Questions about the row below.
1) Which number is the entry just left of 129?
2) Which number is the entry just right of 135?
3) Which number is the entry just right of the centre entry?
[126 135 117 130 151 139 129]
1) 139
2) 117
3) 151

a =
[[122 120 131 130 110 149 125 128 135 126]
 [131 131 125 126 130 130 131 131 131 125]
 [120 118 133 132 106 155 124 129 139 127]]
Give the entry just right of the largest entry.
Answer: 124
Give the bottom-right entry.
Answer: 127
Give the entry in the top-right corner.
Answer: 126
Give the entry in the bottom-left corner.
Answer: 120
The fifth entry in reading order is 110
The 2nd entry on the main diagonal -> 131
Give the entry just left of the smallest entry.
Answer: 132
Give the top-left entry.
Answer: 122
The entry just right of 149: 125
Give the fourth entry in reading order.
Answer: 130

[[131 127 121 122 127 128 129 126 135 118 125 121 129 130 127]
 [127 128 128 128 124 127 126 129 127 127 127 124 132 130 126]
 [128 129 126 127 123 126 127 129 129 124 126 122 133 131 126]
 [129 128 123 124 125 127 127 128 133 121 125 120 132 131 126]
 [130 127 121 122 127 128 129 126 136 118 125 121 129 129 127]
 [117 131 138 138 102 119 117 138 113 136 124 114 152 143 117]
 [118 131 147 144 118 124 122 136 107 151 132 137 136 131 126]
 [117 131 146 144 115 123 121 136 107 150 131 134 138 133 125]
 [128 128 124 126 124 127 127 128 131 123 126 121 132 132 125]
 [129 128 123 125 124 127 127 128 133 121 125 120 131 131 126]
 [131 127 132 130 144 133 134 124 127 135 134 145 113 117 136]
 [134 126 120 121 139 132 133 123 138 119 128 129 119 123 131]
 [119 131 130 132 100 118 117 137 122 126 121 105 154 146 115]
 [127 128 128 128 124 127 127 129 128 127 127 124 132 130 126]
 [119 131 132 134 100 118 117 137 120 129 122 107 154 145 116]]
Counting starts at 0.
What is the bottom-right entry? 116
The entry at the centre -> 136
What is the top-left entry? 131
The entry at row 2, column 1 -> 129
What is the entry at row 0, column 2? 121
What is the entry in the top-right corner? 127
What is the entry at row 1, column 0? 127
The entry at row 0, column 1: 127
The entry just right of 114: 152
The entry in row 2 and column 0: 128
The entry in the bottom-left corner is 119
The entry directly above the centre entry -> 136
The entry in row 1 and column 2: 128
The entry just left of the centre entry: 121
What is the entry just right of the centre entry? 107

Questions about the row below.
1) What is the second entry from the left?
2) What is the first entry?
3) What is the entry just right of the largest entry?
4) What is the first entry from the right?
[140 104 141 127 123 126 122 132 137 116 119 126 127 109]
1) 104
2) 140
3) 127
4) 109

Read these off the table that follows.
1) Find the entry in the top-left corner.
2) Find the top entry of the column that holds the largest entry.
3) Find the largest entry in the first column.
4) Find the 4th entry in reading order.
5) Find the last entry, reading row by row.
6) Find the entry just left of the smallest entry.
7) Find the bottom-left entry.
8) Find the largest entry in the last column.
[[125 133 133 124 125 133 128 132 132 130 125]
 [127 128 128 126 127 126 131 128 128 128 125]
 [133 117 118 137 135 128 101 114 111 106 140]
 [123 133 134 124 125 139 117 131 129 124 126]]
1) 125
2) 125
3) 133
4) 124
5) 126
6) 128
7) 123
8) 140
